Below is a small trained network, with its code and all its weights. Each question gives an input and a target symbol and asks what happens when units are switched off, that is, made to give their printed mean instead of their output.

import numpy as np


def w(rows, s, z=0):
    codes = np.array(rows[::2]) - 128.0
    scale = np.full(codes.shape[1], s)
    scale[-1] = z or s
    return codes * scale


def f(y):
    return np.maximum(y, 0)


def softmax(a):
    e = np.exp(a - a.max(-1, keepdims=True))
    return e / e.sum(-1, keepdims=True)


def log_softmax(a):
    a = a - a.max(-1, keepdims=True)
    return a - np.log(np.exp(a).sum(-1, keepdims=True))


def net(x, mask):
    ids = ['αβγδεηθλμξπτψω'.index(c) for c in x.split()]
    T = len(ids)
    res = E[ids] + P[:T]
    r = res
    for j in range(3):
        rows = slice(2 * j, 2 * j + 2)
        q, k, v = (r @ M[0][rows].T for M in (Q, K, V))
        z = softmax(np.where(np.tri(T) > 0, q @ k.T / 2**0.5, -1e9)) @ v
        o = O[0][rows]
        res = res + np.where(mask[j], z, o[:, -1]) @ o[:, :-1]
    y = f(res @ A[0][:, :-1].T + A[0][:, -1])
    res = res + np.where(mask[3:7], y, B[0][:, -1]) @ B[0][:, :-1]
    return log_softmax(res[-1] @ U[:, :-1].T + U[:, -1])


Q, K, V, O, A, B = {}, {}, {}, {}, {}, {}
E = w([
[152,192,109,144,83],'α',
[136,136,68,113,112],'β',
[159,234,133,148,125],'γ',
[96,176,140,35,111],'δ',
[137,185,104,119,168],'ε',
[74,162,171,142,57],'η',
[87,152,132,56,65],'θ',
[64,93,160,192,86],'λ',
[80,208,203,103,87],'μ',
[83,54,106,92,97],'ξ',
[105,69,105,2,147],'π',
[66,130,220,183,147],'τ',
[121,91,252,61,121],'ψ',
[93,54,188,131,175],'ω',
],0.015)
P = w([
[176,134,144,148,107],'0',
[140,149,121,147,111],'1',
[151,107,192,131,61],'2',
[99,145,117,137,118],'3',
[110,108,184,120,65],'4',
[64,144,109,125,120],'5',
[85,103,186,111,56],'6',
[10,146,89,119,128],'7',
],0.014)
Q[0] = w([
[140,81,114,136,190],'head 1',
[177,44,218,121,129],'head 1',
[228,53,197,146,152],'head 2',
[193,173,2,190,193],'head 2',
[86,128,238,19,81],'head 3',
[44,201,63,144,103],'head 3',
],0.028)
K[0] = w([
[212,88,86,132,106],'head 1',
[177,91,208,116,141],'head 1',
[221,77,168,173,234],'head 2',
[248,217,49,148,71],'head 2',
[5,67,201,57,169],'head 3',
[57,172,87,159,44],'head 3',
],0.027)
V[0] = w([
[109,191,210,131,118],'head 1',
[118,77,139,146,1],'head 1',
[187,201,111,65,63],'head 2',
[132,35,40,101,95],'head 2',
[159,50,153,125,194],'head 3',
[151,127,73,231,31],'head 3',
],0.021)
O[0] = w([
[80,119,149,195,139,251],'head 1',
[93,69,182,87,111,220],'head 1',
[97,192,144,66,155,142],'head 2',
[125,171,133,154,6,62],'head 2',
[170,143,166,181,87,89],'head 3',
[76,83,31,159,100,65],'head 3',
],0.016,0.017)
A[0] = w([
[139,82,202,110,112,118],'neuron 1',
[92,94,161,194,48,141],'neuron 2',
[214,188,1,90,111,2],'neuron 3',
[133,105,58,24,142,103],'neuron 4',
],0.012,0.0067)
B[0] = w([
[130,176,83,181,112,254],'neuron 1',
[172,121,92,63,150,196],'neuron 2',
[218,77,194,104,251,143],'neuron 3',
[158,144,156,174,44,190],'neuron 4',
],0.012,0.039)
U = w([
[103,191,85,226,49,87],'α',
[174,70,255,109,79,137],'β',
[118,247,27,170,163,190],'γ',
[133,207,160,71,139,113],'δ',
[170,175,128,112,171,141],'ε',
[95,93,186,163,81,156],'η',
[101,146,213,120,57,94],'θ',
[132,130,108,140,127,203],'λ',
[99,134,167,111,161,113],'μ',
[151,189,93,99,105,205],'ξ',
[164,247,124,146,77,1],'π',
[131,100,141,201,144,87],'τ',
[134,172,197,222,103,147],'ψ',
[192,173,76,230,94,97],'ω',
],0.0061,0.0057)

Each question gives the input, a string of symbols that net reads in full, and the target symbol t.
The units are the heads (2 rows each of Q, K, V and O) and the neurons (one row each of A and B). Each row of codes is followed by its name. A weight is (code - 128) times the scale printed after its matrix; where a second scale follows, it is the last column's (O, A, B and U).
mask holds one flag per unit, heads first, then neurons. A switched-off unit (its flag False) gives its mean, the last column of its rows in O or B, instead of its output. The means were averaged over made-up inputs and are rounded, as every weight is.
A unit's drop is (log p(t) with every unit on - log p(t) with that unit switched off) / (log p(t) with every unit on - log p(t) with every unit switched off).
The circuit of an input: a set's keep is (log p(t) with only the set's units on - log p(t) with every unit switched off) / (log p(t) with every unit on - log p(t) with every unit switched off). Starting from all 7 units, units are removed one at a time, each time the one whose removal leaves the highest keep (on an exact tie, the one counted first), for as long as the keep stays at least 0.8.
units of the circuit, in order: the units of the circuit, biggest drop first
most important unit: the unit with the biggest drop
k most important neurons: the k neurons with the biggest drops, biggest first
heads that matter: for each layer, one digit per head in row order, 1 if its drop is at least 0.15 and else 0, layers parted by /
input ψ ω ω ψ λ, target ω: heads that matter : 011
input β α ψ μ ψ ψ β, target ψ: units of the circuit, in order : (head 3; head 1)
input α ξ β ψ β δ, target δ: units of the circuit, in order : (head 2; head 3)
input λ μ γ γ β μ η, target μ: units of the circuit, in order : (neuron 1; head 1; head 3; neuron 4)
input τ γ ψ β β ω, target ω: most important unit : neuron 1
input ψ β ψ α θ, target ψ: heads that matter : 011
input ψ ψ π β μ, target π: units of the circuit, in order : (neuron 1; head 2; head 3)
input ψ β ψ π, target π: units of the circuit, in order : (head 2; head 1)
input ψ ξ α α, target α: heads that matter : 001
input α ψ β τ ε ψ β, target ψ: units of the circuit, in order : (head 3; neuron 2)
input α ω μ τ γ, target τ: heads that matter : 010
input β ψ α ψ π β θ, target π: heads that matter : 011
input ψ η α λ, target λ: units of the circuit, in order : (neuron 2; head 2; head 3; neuron 1)
input ψ θ δ, target ψ: most important neuron : (neuron 2)
input ψ η δ β, target β: 2 most important neurons : (neuron 3; neuron 1)
input γ β ψ λ ξ μ γ, target ξ: units of the circuit, in order : (head 2; neuron 2; neuron 4)
input δ β ξ ψ ψ α, target α: 3 most important neurons : (neuron 4; neuron 2; neuron 3)
input δ ψ θ θ η β β η, target η: 2 most important neurons : (neuron 1; neuron 4)
input α δ ψ ξ, target ξ: 3 most important neurons : (neuron 2; neuron 1; neuron 4)
input β ε λ β δ γ π, target π: most important unit : neuron 1
input θ δ ψ η γ, target ψ: 2 most important neurons : (neuron 2; neuron 1)
input δ γ γ ω ψ γ ξ, target ψ: units of the circuit, in order : (neuron 1; head 3)
input δ λ ω τ, target τ: units of the circuit, in order : (head 2; neuron 4)
input ψ ω τ α η θ β, target θ: 3 most important neurons : (neuron 1; neuron 4; neuron 2)
